Below are the code and all the weights of a small trained network. Each question names an input and a target symbol and asks about switching units off, where a switched-off unit gives its printed mean instead of its output.

import numpy as np


def w(rows, s, z=0):
    codes = np.array(rows[::2]) - 128.0
    scale = np.full(codes.shape[1], s)
    scale[-1] = z or s
    return codes * scale


def f(y):
    return np.maximum(y, 0)


def softmax(a):
    e = np.exp(a - a.max(-1, keepdims=True))
    return e / e.sum(-1, keepdims=True)


def log_softmax(a):
    a = a - a.max(-1, keepdims=True)
    return a - np.log(np.exp(a).sum(-1, keepdims=True))


def net(x, mask):
    ids = ['αγδζηθλξπστφψ'.index(c) for c in x.split()]
    T = len(ids)
    res = E[ids] + P[:T]
    r = res
    for j in range(2):
        rows = slice(3 * j, 3 * j + 3)
        q, k, v = (r @ M[0][rows].T for M in (Q, K, V))
        z = softmax(np.where(np.tri(T) > 0, q @ k.T / 3**0.5, -1e9)) @ v
        o = O[0][rows]
        res = res + np.where(mask[j], z, o[:, -1]) @ o[:, :-1]
    y = f(res @ A[0][:, :-1].T + A[0][:, -1])
    res = res + np.where(mask[2:6], y, B[0][:, -1]) @ B[0][:, :-1]
    return log_softmax(res[-1] @ U[:, :-1].T + U[:, -1])


Q, K, V, O, A, B = {}, {}, {}, {}, {}, {}
E = w([
[248,231,177,150,159,114],'α',
[70,88,193,137,152,178],'γ',
[71,154,79,175,158,168],'δ',
[214,25,111,153,177,183],'ζ',
[74,121,138,169,122,202],'η',
[123,32,221,98,25,207],'θ',
[67,122,246,178,67,105],'λ',
[182,131,168,162,149,143],'ξ',
[151,187,42,178,169,46],'π',
[166,160,65,179,143,68],'σ',
[71,170,136,227,93,91],'τ',
[81,58,137,86,188,39],'φ',
[103,248,38,232,66,106],'ψ',
],0.016)
P = w([
[72,175,87,112,150,119],'0',
[77,111,102,161,145,100],'1',
[91,117,118,184,127,90],'2',
[118,80,140,194,106,104],'3',
[131,60,148,218,95,95],'4',
[169,60,144,231,85,101],'5',
[175,43,156,246,46,101],'6',
[166,31,166,250,55,85],'7',
[157,24,159,255,56,79],'8',
],0.0066)
Q[0] = w([
[161,161,67,4,127,140],'h1',
[140,124,129,131,97,185],'h1',
[151,111,69,191,128,119],'h1',
[118,127,88,101,90,131],'h2',
[48,150,172,216,123,139],'h2',
[107,199,173,59,114,160],'h2',
],0.014)
K[0] = w([
[26,119,113,1,201,237],'h1',
[96,56,150,179,81,86],'h1',
[147,184,201,91,70,31],'h1',
[80,169,102,106,71,178],'h2',
[170,73,135,116,87,30],'h2',
[14,220,55,65,204,127],'h2',
],0.0076)
V[0] = w([
[126,89,192,134,203,66],'h1',
[167,149,198,128,131,204],'h1',
[189,94,9,40,136,122],'h1',
[60,80,163,122,147,62],'h2',
[156,193,168,154,57,2],'h2',
[234,127,61,163,226,71],'h2',
],0.0087)
O[0] = w([
[208,68,255,76,174,144,137],'h1',
[96,136,102,126,250,137,104],'h1',
[207,123,103,125,138,186,1],'h1',
[115,51,156,92,98,36,175],'h2',
[183,199,162,164,128,58,181],'h2',
[109,68,49,146,190,86,103],'h2',
],0.0096,0.0095)
A[0] = w([
[253,122,184,131,210,144,101],'n1',
[85,92,120,96,78,72,94],'n2',
[142,149,68,69,154,73,152],'n3',
[111,130,152,59,67,140,252],'n4',
],0.0067,0.0035)
B[0] = w([
[84,127,87,93,141,123,172],'n1',
[140,174,135,5,103,159,253],'n2',
[191,100,134,130,117,173,157],'n3',
[127,140,133,182,116,163,232],'n4',
],0.014,0.0067)
U = w([
[120,158,194,202,231,94,249],'α',
[207,186,179,142,120,255,238],'γ',
[90,155,221,119,171,149,71],'δ',
[142,160,155,146,127,217,76],'ζ',
[176,83,155,45,112,82,163],'η',
[249,102,153,170,92,129,107],'θ',
[69,159,106,115,129,165,68],'λ',
[246,93,165,201,96,114,186],'ξ',
[108,116,194,160,94,29,147],'π',
[69,73,89,128,115,133,209],'σ',
[139,125,142,132,153,162,89],'τ',
[155,212,90,93,110,143,3],'φ',
[105,150,86,142,56,91,82],'ψ',
],0.0054,0.0027)

Each question gives the input, a string of symbols that net reads in full, and the target symbol t.
The units are the heads (3 rows each of Q, K, V and O) and the neurons (one row each of A and B). Each row of codes is followed by its name. A weight is (code - 128) times the scale printed after its matrix; where a second scale follows, it is the last column's (O, A, B and U).
mask holds one flag per unit, heads first, then neurons. A switched-off unit (its flag False) gives its mean, the last column of its rows in O or B, instead of its output. The means were averaged over made-up inputs and are rounded, as every weight is.
A unit's drop is (log p(t) with every unit on - log p(t) with that unit switched off) / (log p(t) with every unit on - log p(t) with every unit switched off).
The circuit of an input: a set's keep is (log p(t) with only the set's units on - log p(t) with every unit switched off) / (log p(t) with every unit on - log p(t) with every unit switched off). Starting from all 6 units, units are removed one at a time, each time the one whose removal leaves the highest keep (on an exact tie, the one counted first), for as long as the keep stays at least 0.8.
units of the circuit, in order: the units of the circuit, biggest drop first
most important unit: the unit with the biggest drop
k most important neurons: the k neurons with the biggest drops, biggest first
drop when u is switched off: that unit's drop, to one decimal
input δ ψ φ λ φ λ λ ξ, target π: units of the circuit, in order : (h1; h2)
input η τ δ γ γ π λ α, target α: units of the circuit, in order : (n2; h1; h2)
input π ψ τ δ α γ, target α: units of the circuit, in order : (h2; n2)
input δ σ α η, target α: units of the circuit, in order : (h2; n2)
input σ θ π, target γ: units of the circuit, in order : (h2; h1)
input δ γ φ, target η: most important unit : n2
input ξ γ α η σ, target α: units of the circuit, in order : (h1; h2)
input ζ α π λ λ λ φ η, target π: units of the circuit, in order : (h2; h1)
input ζ η γ α η, target α: units of the circuit, in order : (h1; n2)
input α τ σ λ γ λ δ γ θ, target γ: 3 most important neurons : (n4; n2; n1)
input δ η ξ π π, target ξ: 2 most important neurons : (n2; n3)
input σ δ σ, target ξ: 2 most important neurons : (n3; n2)
input γ π λ δ δ, target π: drop when h1 is switched off : 0.2
input ζ γ ζ ξ α γ, target α: drop when h1 is switched off : 0.6
input λ α π, target α: drop when n2 is switched off : 0.5
input φ γ λ γ α δ, target α: most important unit : h1
